Below are the code and all the weights of a small trained network. Each question names an input and a class and asks about switching units off, where a switched-off unit gives its printed mean instead of its output.

import numpy as np


def w(rows, s, z=0):
    codes = np.array(rows[::2]) - 128.0
    scale = np.full(codes.shape[1], s)
    scale[-1] = z or s
    return codes * scale


def norm(h):
    return h / np.sqrt((h * h).mean(-1, keepdims=True) + 1e-5)


def f(y):
    return y / 2 * (1 + np.tanh(0.7978845608 * (y + 0.044715 * y**3)))


def log_softmax(a):
    a = a - a.max(-1, keepdims=True)
    return a - np.log(np.exp(a).sum(-1, keepdims=True))


def net(x, mask):
    res = np.array(x, float).reshape(1, 5) / 4 @ E
    u = 0
    for l in range(2):
        y = f(norm(res) @ A[l][:, :-1].T + A[l][:, -1])
        res = res + np.where(mask[u : u + 4], y, B[l][:, -1]) @ B[l][:, :-1]
        u += 4
    return log_softmax(norm(res)[-1] @ U[:, :-1].T + U[:, -1])


A, B = {}, {}
E = w([
[191,84,146,130,230,50,96,87,61,35,202],'x0',
[152,202,73,169,84,107,18,34,52,171,118],'x1',
[76,156,6,64,104,144,94,137,175,119,251],'x2',
[148,93,2,137,213,90,233,121,73,225,106],'x3',
[156,130,48,130,189,133,25,238,134,88,54],'x4',
],0.0019)
A[0] = w([
[128,30,151,35,161,170,208,192,191,83,129,50],'L0N1',
[93,151,193,144,114,151,235,1,119,140,219,39],'L0N2',
[62,138,45,26,139,106,78,108,191,128,239,24],'L0N3',
[190,62,145,110,235,57,94,75,63,17,233,5],'L0N4',
],0.0032,0.0028)
B[0] = w([
[80,243,157,230,156,40,71,119,87,163,182,195],'L0N1',
[199,47,109,68,86,38,30,225,107,112,113,207],'L0N2',
[234,134,148,230,86,200,189,129,35,17,103,172],'L0N3',
[52,222,114,113,3,204,177,169,239,251,13,251],'L0N4',
],0.0048,0.0022)
A[1] = w([
[163,172,83,125,94,132,14,22,74,167,99,10],'L1N1',
[175,100,243,168,167,113,142,102,104,138,4,8],'L1N2',
[139,177,67,141,222,159,36,226,161,72,47,21],'L1N3',
[101,149,243,98,97,188,26,93,191,22,135,33],'L1N4',
],0.0036,0.0018)
B[1] = w([
[64,135,226,146,183,84,201,230,206,95,181,224],'L1N1',
[138,185,9,119,53,206,123,133,132,34,251,195],'L1N2',
[157,72,204,63,20,76,147,63,124,148,176,226],'L1N3',
[157,97,2,133,239,98,205,104,76,216,89,251],'L1N4',
],0.0049,0.002)
U = w([
[93,176,127,103,60,184,156,130,206,185,71,176],'0',
[172,144,81,168,97,202,145,117,79,16,185,150],'1',
[149,74,69,120,255,112,148,98,91,191,85,147],'2',
[165,32,190,68,63,59,89,137,118,127,146,143],'3',
[67,183,213,188,201,78,130,165,156,111,187,124],'4',
[105,115,177,158,151,156,71,117,103,99,93,77],'5',
[84,63,189,113,215,213,35,73,134,61,94,2],'6',
],0.0087,0.0037)

Each question gives the input, the list of numbers given to net, and the class t.
The units are the neurons (one row each of A and B). Each row of codes is followed by its name. A weight is (code - 128) times the scale printed after its matrix; where a second scale follows, it is the last column's (A, B and U).
mask holds one flag per neuron, layer by layer. A switched-off neuron (its flag False) gives its mean, the last column of its row in B, instead of its output. The means were averaged over made-up inputs and are rounded, as every weight is.
A unit's drop is (log p(t) with every unit on - log p(t) with that unit switched off) / (log p(t) with every unit on - log p(t) with every unit switched off).
The circuit of an input: a set's keep is (log p(t) with only the set's units on - log p(t) with every unit switched off) / (log p(t) with every unit on - log p(t) with every unit switched off). Starting from all 8 units, units are removed one at a time, each time the one whose removal leaves the highest keep (on an exact tie, the one counted first), for as long as the keep stays at least 0.8.
circuit, biggest first: the units of the circuit, biggest drop first
unit that matters most: the unit with the biggest drop
k most important neurons of layer l: the k neurons of layer l with the biggest drops, biggest first
drop of u: that unit's drop, to one decimal
input [3,6,2,-4,-1], class 4: unit that matters most -> L1N1
input [-3,8,-3,7,8], class 3: circuit, biggest first -> (L1N3, L1N4)
input [-3,-6,2,-7,6], class 2: 2 most important neurons of layer 1 -> (L1N4, L1N1)
input [3,7,4,0,6], class 4: 2 most important neurons of layer 1 -> (L1N1, L1N2)
input [-6,8,-7,-5,-2], class 4: circuit, biggest first -> (L1N1, L0N4)
input [-4,-4,0,-8,0], class 2: circuit, biggest first -> (L1N4, L0N4)
input [0,0,7,-4,8], class 3: 2 most important neurons of layer 1 -> (L1N3, L1N2)
input [-6,0,2,-7,8], class 3: circuit, biggest first -> (L1N3, L0N4)
input [0,8,5,-1,-4], class 4: 3 most important neurons of layer 1 -> (L1N1, L1N2, L1N3)
input [-5,6,-4,5,6], class 3: 3 most important neurons of layer 0 -> (L0N4, L0N1, L0N3)
input [-6,-8,4,5,3], class 4: 2 most important neurons of layer 0 -> (L0N1, L0N4)
input [0,-8,7,4,6], class 4: 2 most important neurons of layer 0 -> (L0N1, L0N2)
input [-1,6,-4,5,-3], class 4: 2 most important neurons of layer 1 -> (L1N1, L1N4)
input [-1,3,-5,4,-7], class 3: most important neuron of layer 0 -> (L0N2)
input [2,-7,-8,-8,1], class 1: 2 most important neurons of layer 1 -> (L1N2, L1N1)
input [5,-7,-2,-8,-4], class 2: 2 most important neurons of layer 1 -> (L1N4, L1N1)
input [1,8,-3,-8,5], class 2: 3 most important neurons of layer 0 -> (L0N1, L0N2, L0N4)
input [-4,-3,6,-1,-2], class 1: 2 most important neurons of layer 0 -> (L0N3, L0N4)
input [0,1,-8,4,-7], class 1: 2 most important neurons of layer 1 -> (L1N2, L1N3)
input [1,5,-6,5,7], class 3: most important neuron of layer 1 -> (L1N3)
input [8,3,0,6,4], class 0: drop of L0N4 -> 1.0
input [4,4,3,-1,1], class 0: drop of L0N4 -> 1.4
input [5,3,-6,2,-2], class 1: drop of L0N4 -> -0.8
input [-3,4,-2,-7,-1], class 2: drop of L1N4 -> 1.0
